Here is a tiny trained network, its code and every weight. The questions are about switching its units off for an input and a class, where a switched-off unit gives its printed mean instead of its output.

import numpy as np


def w(rows, s, z=0):
    codes = np.array(rows[::2]) - 128.0
    scale = np.full(codes.shape[1], s)
    scale[-1] = z or s
    return codes * scale


def norm(h):
    return h / np.sqrt((h * h).mean(-1, keepdims=True) + 1e-5)


def f(y):
    return y / 2 * (1 + np.tanh(0.7978845608 * (y + 0.044715 * y**3)))


def log_softmax(a):
    a = a - a.max(-1, keepdims=True)
    return a - np.log(np.exp(a).sum(-1, keepdims=True))


def net(x, mask):
    res = np.array(x, float).reshape(1, 4) / 4 @ E
    u = 0
    for l in range(4):
        y = f(norm(res) @ A[l][:, :-1].T + A[l][:, -1])
        res = res + np.where(mask[u : u + 9], y, B[l][:, -1]) @ B[l][:, :-1]
        u += 9
    return log_softmax(norm(res)[-1] @ U[:, :-1].T + U[:, -1])


A, B = {}, {}
E = w([
[23,238,123,123,151,139,54],'x0',
[145,76,60,123,254,120,149],'x1',
[197,163,22,109,62,117,81],'x2',
[42,62,100,153,84,37,190],'x3',
],0.0054)
A[0] = w([
[55,95,151,103,159,101,63,114],'0.n1',
[92,157,156,145,55,153,160,97],'0.n2',
[86,145,145,113,119,134,145,4],'0.n3',
[64,64,125,143,96,87,81,156],'0.n4',
[175,145,151,150,31,73,122,58],'0.n5',
[193,50,136,221,116,101,130,144],'0.n6',
[112,132,178,221,90,189,109,175],'0.n7',
[82,157,66,239,145,114,58,81],'0.n8',
[46,83,113,156,82,2,158,187],'0.n9',
],0.0072,0.0025)
B[0] = w([
[151,18,153,92,164,98,117,154],'0.n1',
[115,127,125,132,73,99,214,168],'0.n2',
[13,53,198,64,139,126,250,119],'0.n3',
[193,155,130,150,120,98,68,172],'0.n4',
[143,86,89,154,142,102,215,181],'0.n5',
[58,121,147,118,109,253,73,192],'0.n6',
[197,184,179,188,204,36,190,181],'0.n7',
[137,51,118,80,131,196,129,164],'0.n8',
[233,179,151,116,196,183,53,253],'0.n9',
],0.0054)
A[1] = w([
[160,81,103,151,80,41,104,254],'1.n1',
[59,182,145,140,154,85,71,32],'1.n2',
[112,174,165,245,86,134,98,80],'1.n3',
[201,62,178,46,90,23,75,188],'1.n4',
[88,137,177,83,143,233,159,107],'1.n5',
[56,180,125,83,155,58,62,108],'1.n6',
[41,191,116,68,125,117,110,135],'1.n7',
[129,81,86,106,236,171,67,107],'1.n8',
[46,115,184,254,201,132,167,228],'1.n9',
],0.0068,0.0022)
B[1] = w([
[151,149,191,115,162,133,11,174],'1.n1',
[118,60,94,144,91,188,150,143],'1.n2',
[178,138,90,164,150,172,174,161],'1.n3',
[44,179,152,176,171,205,56,179],'1.n4',
[97,83,175,32,147,88,132,165],'1.n5',
[68,90,165,166,9,210,88,161],'1.n6',
[197,1,128,158,100,154,163,144],'1.n7',
[143,197,134,192,94,157,197,255],'1.n8',
[236,92,66,109,133,13,29,213],'1.n9',
],0.0057,0.005)
A[2] = w([
[150,145,49,111,60,177,112,226],'2.n1',
[206,171,141,216,107,132,89,48],'2.n2',
[38,164,88,80,181,139,79,183],'2.n3',
[82,131,9,135,209,123,185,4],'2.n4',
[104,46,109,173,86,156,112,53],'2.n5',
[116,173,148,166,44,83,136,47],'2.n6',
[133,215,157,142,160,168,121,95],'2.n7',
[129,140,1,75,71,71,95,29],'2.n8',
[79,65,159,143,103,209,116,122],'2.n9',
],0.0087,0.0015)
B[2] = w([
[153,62,220,112,180,9,160,203],'2.n1',
[68,136,96,122,152,174,141,254],'2.n2',
[223,69,168,170,68,140,190,132],'2.n3',
[101,145,93,210,88,157,254,144],'2.n4',
[158,122,129,107,97,206,80,140],'2.n5',
[103,157,134,192,153,57,193,148],'2.n6',
[75,185,108,77,63,187,102,193],'2.n7',
[207,129,150,119,185,13,81,139],'2.n8',
[158,61,120,55,61,81,130,156],'2.n9',
],0.0069,0.0085)
A[3] = w([
[117,188,114,254,126,132,176,163],'3.n1',
[187,65,90,148,144,180,158,96],'3.n2',
[99,179,97,72,136,63,126,217],'3.n3',
[107,85,60,183,109,151,58,188],'3.n4',
[135,184,165,109,209,142,72,203],'3.n5',
[221,97,100,117,106,217,96,176],'3.n6',
[142,184,167,183,31,111,110,49],'3.n7',
[124,112,72,155,139,121,183,2],'3.n8',
[125,133,99,125,168,58,92,53],'3.n9',
],0.0081,0.0028)
B[3] = w([
[83,163,65,177,128,159,250,230],'3.n1',
[74,201,138,152,62,35,112,171],'3.n2',
[154,35,213,114,93,160,115,162],'3.n3',
[93,121,224,92,67,194,93,152],'3.n4',
[131,93,1,195,144,198,67,254],'3.n5',
[39,131,246,115,54,112,160,238],'3.n6',
[24,186,121,175,167,148,222,155],'3.n7',
[49,183,103,213,163,177,135,125],'3.n8',
[156,68,130,194,162,176,136,150],'3.n9',
],0.0077,0.0053)
U = w([
[78,224,98,255,148,119,241,136],'0',
[205,86,127,182,172,101,54,248],'1',
[82,102,238,95,42,117,134,179],'2',
[99,186,139,161,116,210,71,229],'3',
[136,69,71,87,110,200,191,31],'4',
[124,180,92,58,150,83,145,3],'5',
],0.0096,0.0045)

Each question gives the input, the list of numbers given to net, and the class t.
The units are the neurons (one row each of A and B). Each row of codes is followed by its name. A weight is (code - 128) times the scale printed after its matrix; where a second scale follows, it is the last column's (A, B and U).
mask holds one flag per neuron, layer by layer. A switched-off neuron (its flag False) gives its mean, the last column of its row in B, instead of its output. The means were averaged over made-up inputs and are rounded, as every weight is.
A unit's drop is (log p(t) with every unit on - log p(t) with that unit switched off) / (log p(t) with every unit on - log p(t) with every unit switched off).
The circuit of an input: a set's keep is (log p(t) with only the set's units on - log p(t) with every unit switched off) / (log p(t) with every unit on - log p(t) with every unit switched off). Starting from the 12 units with the biggest drops (on a tie, the unit counted first), units are removed one at a time, each time the one whose removal leaves the highest keep (on an exact tie, the one counted first), for as long as the keep stays at least 0.8.
units of the circuit, in order: the units of the circuit, biggest drop first
unit that matters most: the unit with the biggest drop
top k neurons: the k neurons with the biggest drops, biggest first
k most important neurons of layer l: the k neurons of layer l with the biggest drops, biggest first
input [-7,3,-6,-5], class 2: units of the circuit, in order	3.n6, 3.n2, 2.n6
input [2,-5,-4,7], class 3: units of the circuit, in order	0.n9, 2.n1
input [4,-5,-3,-3], class 0: top 2 neurons	0.n7, 0.n9
input [-1,0,-5,1], class 1: top neuron	1.n9
input [-6,3,6,-7], class 3: 2 most important neurons of layer 2	2.n9, 2.n3
input [5,-7,8,-4], class 1: 3 most important neurons of layer 3	3.n3, 3.n6, 3.n1
input [4,-4,-8,8], class 1: units of the circuit, in order	1.n9, 0.n9
input [-7,7,-4,0], class 0: units of the circuit, in order	1.n8, 2.n4, 3.n8, 3.n3
input [-6,-7,-3,-7], class 0: top 2 neurons	0.n7, 0.n9
input [2,7,-5,-7], class 0: units of the circuit, in order	0.n9, 1.n8
input [2,3,-4,5], class 3: top 2 neurons	0.n9, 2.n1
input [-5,4,-6,6], class 1: top 2 neurons	2.n7, 1.n6
input [1,-6,4,-5], class 0: top 2 neurons	0.n9, 2.n6
input [6,2,0,7], class 3: units of the circuit, in order	0.n9
input [4,-2,2,5], class 3: 3 most important neurons of layer 0	0.n9, 0.n4, 0.n6
input [3,2,5,7], class 3: top 3 neurons	0.n9, 1.n4, 1.n9
input [6,1,7,7], class 1: top 2 neurons	2.n8, 2.n1
input [2,-5,-8,-3], class 1: top 2 neurons	1.n9, 1.n8
input [-8,6,-3,0], class 2: top 2 neurons	0.n6, 0.n7
input [-7,5,-4,0], class 2: unit that matters most	0.n6
input [-4,-6,-6,-1], class 0: 2 most important neurons of layer 0	0.n7, 0.n2
input [-2,1,6,7], class 3: top 4 neurons	0.n9, 1.n1, 1.n4, 1.n9
input [-7,-3,5,4], class 2: top 2 neurons	0.n6, 1.n9
input [-7,6,6,-1], class 2: 2 most important neurons of layer 1	1.n9, 1.n1
